Below is a small trained network, with its code and all its weights. Each question gives an input and a class and asks what happens when units are switched off, that is, made to give their printed mean instead of their output.

import numpy as np


def w(rows, s, z=0):
    codes = np.array(rows[::2]) - 128.0
    scale = np.full(codes.shape[1], s)
    scale[-1] = z or s
    return codes * scale


def norm(h):
    return h / np.sqrt((h * h).mean(-1, keepdims=True) + 1e-5)


def f(y):
    return np.maximum(y, 0)


def log_softmax(a):
    a = a - a.max(-1, keepdims=True)
    return a - np.log(np.exp(a).sum(-1, keepdims=True))


def net(x, mask):
    res = np.array(x, float).reshape(1, 4) / 4 @ E
    u = 0
    for l in range(3):
        y = f(norm(res) @ A[l][:, :-1].T + A[l][:, -1])
        res = res + np.where(mask[u : u + 5], y, B[l][:, -1]) @ B[l][:, :-1]
        u += 5
    return log_softmax(norm(res)[-1] @ U[:, :-1].T + U[:, -1])


A, B = {}, {}
E = w([
[112,134,119,130,125,53,121,114],'x0',
[10,117,96,170,165,151,118,120],'x1',
[89,62,226,69,90,146,71,102],'x2',
[134,22,108,190,73,117,122,172],'x3',
],0.013)
A[0] = w([
[116,105,150,149,89,138,84,116,120],'L0N1',
[147,130,131,120,118,248,147,183,7],'L0N2',
[126,138,121,137,122,51,100,131,63],'L0N3',
[173,133,116,102,135,125,137,122,150],'L0N4',
[119,140,82,168,125,132,141,145,133],'L0N5',
],0.015,0.012)
B[0] = w([
[103,111,135,80,153,149,154,131,223],'L0N1',
[157,86,147,196,195,113,88,10,168],'L0N2',
[148,67,118,138,172,105,83,25,161],'L0N3',
[87,145,152,120,125,152,158,109,250],'L0N4',
[97,99,136,80,145,161,150,132,253],'L0N5',
],0.014,0.0055)
A[1] = w([
[113,51,114,158,75,133,130,136,81],'L1N1',
[170,145,59,146,132,119,192,152,3],'L1N2',
[164,55,109,231,69,124,88,209,87],'L1N3',
[248,139,152,106,89,82,127,134,33],'L1N4',
[95,156,104,210,137,119,132,156,43],'L1N5',
],0.014,0.0057)
B[1] = w([
[124,214,141,99,162,134,125,83,254],'L1N1',
[159,51,107,50,84,139,84,139,206],'L1N2',
[136,247,141,75,155,128,140,78,227],'L1N3',
[42,118,123,223,93,180,115,137,215],'L1N4',
[140,82,151,134,78,156,81,149,157],'L1N5',
],0.015,0.0051)
A[2] = w([
[194,138,9,164,160,146,164,125,169],'L2N1',
[126,113,124,173,122,9,106,81,110],'L2N2',
[175,134,138,145,26,142,157,115,85],'L2N3',
[194,146,157,172,87,155,134,108,107],'L2N4',
[116,114,150,114,157,152,179,81,254],'L2N5',
],0.014,0.0024)
B[2] = w([
[106,69,254,84,85,105,76,70,177],'L2N1',
[229,104,119,231,173,239,131,119,151],'L2N2',
[40,130,90,141,126,104,180,164,154],'L2N3',
[60,102,100,173,245,125,106,135,155],'L2N4',
[204,129,81,174,84,81,147,179,246],'L2N5',
],0.012,0.013)
U = w([
[123,55,167,33,80,132,116,137,168],'0',
[143,252,118,107,149,134,143,115,152],'1',
[35,120,98,205,134,163,152,162,152],'2',
[156,95,150,176,174,165,100,49,144],'3',
[200,95,94,165,116,88,155,199,122],'4',
[127,133,97,138,99,114,101,166,52],'5',
[143,133,86,140,96,100,52,179,8],'6',
],0.024,0.013)

Each question gives the input, the list of numbers given to net, and the class t.
The units are the neurons (one row each of A and B). Each row of codes is followed by its name. A weight is (code - 128) times the scale printed after its matrix; where a second scale follows, it is the last column's (A, B and U).
mask holds one flag per neuron, layer by layer. A switched-off neuron (its flag False) gives its mean, the last column of its row in B, instead of its output. The means were averaged over made-up inputs and are rounded, as every weight is.
A unit's drop is (log p(t) with every unit on - log p(t) with that unit switched off) / (log p(t) with every unit on - log p(t) with every unit switched off).
The circuit of an input: a set's keep is (log p(t) with only the set's units on - log p(t) with every unit switched off) / (log p(t) with every unit on - log p(t) with every unit switched off). Starting from the 12 units with the biggest drops (on a tie, the unit counted first), units are removed one at a time, each time the one whose removal leaves the highest keep (on an exact tie, the one counted first), for as long as the keep stays at least 0.8.
units of the circuit, in order: the units of the circuit, biggest drop first
unit that matters most: the unit with the biggest drop
k most important neurons: the k neurons with the biggest drops, biggest first
k most important neurons of layer l: the k neurons of layer l with the biggest drops, biggest first
input [8,6,3,-2], class 3: most important neuron of layer 2 : L2N2
input [2,-8,7,-2], class 2: units of the circuit, in order : L1N4; L0N5; L2N3; L2N1
input [-4,-3,-1,4], class 1: 3 most important neurons : L1N3; L1N1; L0N3
input [-1,3,-1,0], class 4: units of the circuit, in order : L1N4; L2N5
input [-5,-2,5,-6], class 1: 2 most important neurons of layer 1 : L1N2; L1N5
input [-4,5,3,-5], class 1: 4 most important neurons : L1N4; L2N4; L2N3; L2N1
input [8,7,2,5], class 3: units of the circuit, in order : L0N3; L2N2
input [7,3,6,2], class 3: units of the circuit, in order : L0N5; L2N2
input [5,5,-1,5], class 1: units of the circuit, in order : L1N1; L1N3
input [5,4,4,5], class 1: 3 most important neurons of layer 1 : L1N1; L1N2; L1N4
input [6,1,-5,0], class 3: 3 most important neurons : L0N3; L2N2; L2N1
input [-8,-8,-5,5], class 2: 2 most important neurons : L1N4; L2N3
input [2,-3,1,2], class 4: 2 most important neurons : L0N1; L0N4
input [3,6,-4,8], class 1: units of the circuit, in order : L1N3
input [4,3,0,-2], class 3: 2 most important neurons : L2N2; L0N1
input [0,-3,2,-3], class 4: 2 most important neurons of layer 2 : L2N5; L2N1
input [4,3,-5,5], class 0: 3 most important neurons : L0N5; L2N1; L1N2
input [8,5,1,3], class 3: 2 most important neurons : L0N3; L2N2
input [0,-2,-1,0], class 4: 3 most important neurons of layer 1 : L1N4; L1N3; L1N1
input [7,2,-8,-5], class 0: unit that matters most : L2N1
input [-2,-5,4,1], class 2: 2 most important neurons of layer 1 : L1N4; L1N2
